Below are the code and all the weights of a small trained network. Each question names an input and a class and asks about switching units off, where a switched-off unit gives its printed mean instead of its output.

import numpy as np


def w(rows, s, z=0):
    codes = np.array(rows[::2]) - 128.0
    scale = np.full(codes.shape[1], s)
    scale[-1] = z or s
    return codes * scale


def norm(h):
    return h / np.sqrt((h * h).mean(-1, keepdims=True) + 1e-5)


def f(y):
    return y / 2 * (1 + np.tanh(0.7978845608 * (y + 0.044715 * y**3)))


def log_softmax(a):
    a = a - a.max(-1, keepdims=True)
    return a - np.log(np.exp(a).sum(-1, keepdims=True))


def net(x, mask):
    res = np.array(x, float).reshape(1, 4) / 4 @ E
    u = 0
    for l in range(2):
        y = f(norm(res) @ A[l][:, :-1].T + A[l][:, -1])
        res = res + np.where(mask[u : u + 12], y, B[l][:, -1]) @ B[l][:, :-1]
        u += 12
    return log_softmax(norm(res)[-1] @ U[:, :-1].T + U[:, -1])


A, B = {}, {}
E = w([
[127,130,124,133,128,131,126],'x0',
[65,177,36,69,195,141,230],'x1',
[246,201,162,169,235,204,138],'x2',
[148,250,99,130,115,9,80],'x3',
],0.0024)
A[0] = w([
[92,71,100,48,66,68,133,46],'L0N0',
[87,44,155,135,162,214,142,28],'L0N1',
[84,162,57,97,175,146,244,38],'L0N2',
[105,96,132,87,122,131,120,39],'L0N3',
[173,68,208,233,67,131,50,41],'L0N4',
[133,124,130,138,113,130,149,110],'L0N5',
[80,39,156,158,142,243,153,2],'L0N6',
[193,169,176,145,236,200,121,79],'L0N7',
[93,25,150,158,146,220,139,30],'L0N8',
[98,36,155,135,146,243,161,3],'L0N9',
[186,76,212,222,57,129,58,44],'L0N10',
[99,143,22,112,184,130,253,36],'L0N11',
],0.0035,0.0021)
B[0] = w([
[149,126,127,208,149,172,139,183],'L0N0',
[169,132,104,89,95,82,181,174],'L0N1',
[106,106,187,68,158,177,1,194],'L0N2',
[125,92,114,145,132,146,133,96],'L0N3',
[49,134,126,26,212,164,78,253],'L0N4',
[119,119,126,125,133,126,132,119],'L0N5',
[187,143,126,65,54,66,172,195],'L0N6',
[89,103,79,232,124,163,148,246],'L0N7',
[168,115,126,56,60,44,178,197],'L0N8',
[184,145,130,84,94,42,179,199],'L0N9',
[67,141,129,58,201,158,85,253],'L0N10',
[103,109,210,80,153,156,17,206],'L0N11',
],0.0039,0.0017)
A[1] = w([
[135,114,163,89,142,161,141,153],'L1N0',
[207,78,217,132,90,109,28,51],'L1N1',
[145,252,90,156,116,17,70,70],'L1N2',
[24,64,106,91,23,72,108,124],'L1N3',
[38,192,22,30,216,154,222,106],'L1N4',
[125,247,107,176,147,23,67,123],'L1N5',
[96,129,131,31,181,172,108,52],'L1N6',
[59,113,113,129,83,60,106,5],'L1N7',
[93,143,72,109,140,156,152,118],'L1N8',
[134,150,143,204,151,156,85,129],'L1N9',
[5,27,73,153,24,86,134,8],'L1N10',
[188,142,135,203,193,222,181,215],'L1N11',
],0.0034,0.0018)
B[1] = w([
[106,215,91,128,89,66,101,163],'L1N0',
[47,204,105,32,199,134,120,129],'L1N1',
[164,32,161,48,83,152,219,174],'L1N2',
[166,227,101,224,202,172,140,254],'L1N3',
[132,80,212,131,118,110,29,178],'L1N4',
[152,4,137,48,58,162,226,201],'L1N5',
[147,151,130,115,129,71,45,177],'L1N6',
[207,161,152,146,195,187,139,137],'L1N7',
[155,103,154,144,118,111,103,134],'L1N8',
[80,66,100,129,120,117,167,153],'L1N9',
[188,197,116,226,179,133,133,199],'L1N10',
[69,156,86,187,51,37,119,211],'L1N11',
],0.0034,0.0024)
U = w([
[95,134,151,78,167,140,40,230],'0',
[175,96,130,80,73,111,202,146],'1',
[132,155,97,252,138,139,140,3],'2',
],0.014,0.00037)

Each question gives the input, the list of numbers given to net, and the class t.
The units are the neurons (one row each of A and B). Each row of codes is followed by its name. A weight is (code - 128) times the scale printed after its matrix; where a second scale follows, it is the last column's (A, B and U).
mask holds one flag per neuron, layer by layer. A switched-off neuron (its flag False) gives its mean, the last column of its row in B, instead of its output. The means were averaged over made-up inputs and are rounded, as every weight is.
A unit's drop is (log p(t) with every unit on - log p(t) with that unit switched off) / (log p(t) with every unit on - log p(t) with every unit switched off).
unit that matters most: the unit with the biggest drop
top k neurons: the k neurons with the biggest drops, biggest first
top k neurons in layer l: the k neurons of layer l with the biggest drops, biggest first
drop of u: that unit's drop, to one decimal
input [-7,2,3,-2], class 2: unit that matters most -> L0N7
input [-6,6,-7,1], class 2: top 3 neurons -> [L0N4 L0N10 L1N3]
input [-2,6,-7,-6], class 2: top 4 neurons in layer 1 -> [L1N3 L1N10 L1N5 L1N2]
input [-5,4,-4,6], class 1: top 3 neurons -> [L0N4 L0N10 L1N5]
input [1,5,-6,-1], class 2: top 4 neurons -> [L0N4 L0N10 L1N3 L1N10]
input [-1,2,-3,2], class 2: top 2 neurons -> [L0N4 L0N10]
input [4,8,5,-7], class 0: top 2 neurons -> [L0N2 L0N11]
input [6,5,-4,-5], class 0: top 3 neurons in layer 1 -> [L1N5 L1N2 L1N3]
input [0,7,-5,-6], class 0: top 3 neurons -> [L0N2 L0N11 L1N5]
input [-4,-6,3,7], class 1: top 3 neurons in layer 1 -> [L1N5 L1N2 L1N4]
input [-4,5,5,-7], class 1: top 2 neurons -> [L0N4 L0N10]
input [-2,4,-6,4], class 2: drop of L0N4 -> 0.4
input [6,4,5,8], class 1: drop of L1N5 -> 0.1
input [5,0,2,1], class 2: drop of L0N2 -> 0.0
input [6,3,1,5], class 1: top 2 neurons in layer 0 -> [L0N4 L0N10]
input [0,1,-3,2], class 2: drop of L0N9 -> 0.2
input [-6,4,-4,7], class 1: top neuron in layer 0 -> [L0N4]
